Each row has a class, written as a number after it.
[ 2.27  1.35 -0.54 -2.99 -0.79 -0.04 -1.72  2.68 -0.11 -0.97  2.28  1.51
  2.46  0.61  1.53  1.19  0.58  0.83 -1.40 -0.71 -1.62  0.23 -1.43  4.40
 -0.03 -2.55 -0.10]
2
[ 1.46  3.01 -1.18 -0.81 -0.17 -0.30 -1.81  2.52 -0.75  0.09  0.96  1.95
  0.98 -0.50 -0.58  0.37  1.31 -0.21 -1.77 -1.30 -0.39  0.68  1.06  0.50
  0.15 -0.77  0.95]
0
[ 0.39  3.88 -0.27 -1.11 -0.63  0.12 -1.17  2.11 -0.06  0.77  1.56  1.62
  1.44  0.04  0.24 -0.02  1.39  0.67 -2.51 -1.83 -0.80  0.83  1.13  3.19
  0.64 -0.52 -5.23]
0
[ 1.30  1.43 -0.19 -0.82  0.86  3.32 -1.12  1.57 -1.05  1.11  2.95  1.89
  0.41 -1.15 -1.78  0.78  1.62 -0.11 -1.09 -0.16 -0.98 -2.60  1.56  6.70
  0.73 -4.55 -1.31]
1
[ 0.43  1.29  0.66 -3.00 -0.58 -0.30 -1.45  1.68 -0.10  0.78  4.49  1.34
  1.11 -1.00 -2.55  0.93  0.75  0.90  0.30 -1.16 -1.45  0.29  2.02  6.94
  1.10 -5.31  1.51]
1
[ 0.86  1.67 -0.63 -2.19 -0.79 -0.94 -0.93  1.25 -0.50 -0.01  1.88  1.74
  0.14  0.20 -0.85  0.67 -0.48  1.32 -1.43 -0.35 -0.04  0.06 -0.84  2.70
  0.04 -2.88 -0.03]
2
[ 1.30  1.04  0.53 -2.34 -0.21 -0.38 -2.44  2.41  0.63 -0.22  2.64  2.42
  0.77  0.87  0.19  0.29 -0.55  1.90 -2.28 -0.07 -0.31  0.87  0.36  4.26
  0.84 -3.09 -0.46]
2
[-0.09  2.80 -0.28 -1.85 -0.57  0.28 -2.93  2.03 -0.39 -1.48  1.93  0.88
  1.35 -0.50 -0.41 -0.28 -0.05  1.31 -0.88 -2.17 -1.02 -0.70  1.14  1.11
  0.31 -1.71  2.94]
0
[ 0.59  2.91 -1.97 -3.30 -0.57  0.00 -1.12  1.35  0.22 -0.35  2.40  2.45
  1.64 -0.83  0.09 -0.16  1.52  0.31 -1.74 -1.43 -0.15  0.33  0.96  2.43
  0.44 -2.13  1.01]
0
[ 0.02  2.62 -0.35 -2.58 -1.87 -0.88 -2.67  3.23 -1.88  0.62  3.30  0.80
  0.74  0.34 -0.85  0.13 -0.46  1.51 -1.86 -0.25 -0.84 -0.43 -1.15  5.70
  0.31 -1.24  0.13]
2
[ 0.64  2.36 -0.36 -2.63  0.62 -0.04 -1.74  2.64 -0.27 -1.06  1.88  2.14
  0.59 -0.70 -0.30  0.52  1.12  1.89 -1.56 -1.26 -0.99 -0.92 -0.73  2.93
  0.61 -4.50  0.71]
2
[ 1.31  2.75 -0.49 -0.87 -0.95  0.34 -2.18  0.99  0.26  1.18  1.96  0.93
  0.87 -0.87  0.65  0.24  1.14  0.16 -0.16 -2.13 -1.39 -0.17  1.12  0.82
  0.14 -0.14  2.75]
0
[ 0.46  2.11 -0.76 -0.52  0.05  0.16 -1.67  1.25  0.04  0.03  2.73  1.21
  0.90 -0.17 -1.10  0.45  2.69  0.29  0.30 -2.76 -0.37  0.73  1.77  1.29
 -0.20 -3.92  0.83]
0
[-0.19  1.40  0.23 -1.86 -0.24  0.55 -0.37  1.49 -1.06  2.34  3.00  0.59
  0.28 -0.73 -2.62  0.23  0.07  0.97  1.20 -2.27 -2.31 -0.51  1.15  3.33
  0.66 -2.92  0.09]
1
[ 1.84  2.24 -0.83  0.21  0.40  1.03 -1.47  0.91  1.10 -0.29  2.63 -0.04
  1.32 -1.31 -1.83 -0.61  1.54  2.65 -0.71 -1.11 -1.99  1.12  1.44  2.34
  0.25 -3.31  1.11]
0
[ 0.82  1.45 -0.76 -0.90  0.50 -0.60 -1.85  1.11 -0.67 -0.10  4.62  1.80
  0.61  0.53 -0.91  0.71  1.58  1.39 -0.72 -0.18 -0.34  0.31  0.17  3.40
  0.71 -2.70  0.44]
2
[ 1.57  3.22 -0.79 -1.75  0.19  0.59 -1.96  0.87  0.32  0.00  1.18  2.47
  0.59 -1.78 -0.25 -0.75  1.53 -0.86 -2.22 -1.52 -0.69  0.81  1.15  4.59
  0.52 -1.94  2.31]
0
[ 1.38  1.53 -0.58 -1.58 -0.48 -0.28 -2.16  0.65 -0.89 -0.86  4.99  0.66
  0.29  0.19 -1.54 -0.19  0.96 -0.22 -0.69 -2.80 -1.08 -0.15  0.15  3.36
 -0.33 -1.88  1.23]
2
[ 1.56  0.98  0.06 -1.33  0.41 -0.47 -1.88  1.21  0.29 -0.51  3.61  1.89
  0.26 -0.40 -1.10 -0.08  1.45  0.92 -1.02 -0.56 -0.28 -0.87  0.15  4.21
  0.27 -3.67  0.28]
2
[ 2.20 -0.31 -0.65 -1.55  0.78 -0.43 -2.35  2.10 -1.44  1.42  4.43  1.64
  0.56 -1.31 -1.68 -1.41 -0.77  0.21 -1.00 -1.00  0.72 -0.56  1.62  5.42
  0.42 -3.27 -0.52]
1
[ 1.68  0.83  0.11 -1.30  0.70  0.54 -2.33  1.52 -1.09  1.96  2.07  0.94
  0.91 -0.69 -1.48  0.05 -0.55 -0.37 -1.68 -0.61 -2.58 -0.86  0.44  3.51
  0.75 -0.93  0.82]
1
[-0.05  1.52  0.26 -1.85  0.76 -1.19 -2.06  1.10  0.28 -1.14  4.45  2.05
  0.61  0.28 -1.36 -0.89  2.57  1.55 -0.31 -0.63 -0.10  0.40  0.94  4.18
  0.44 -3.93  1.92]
2
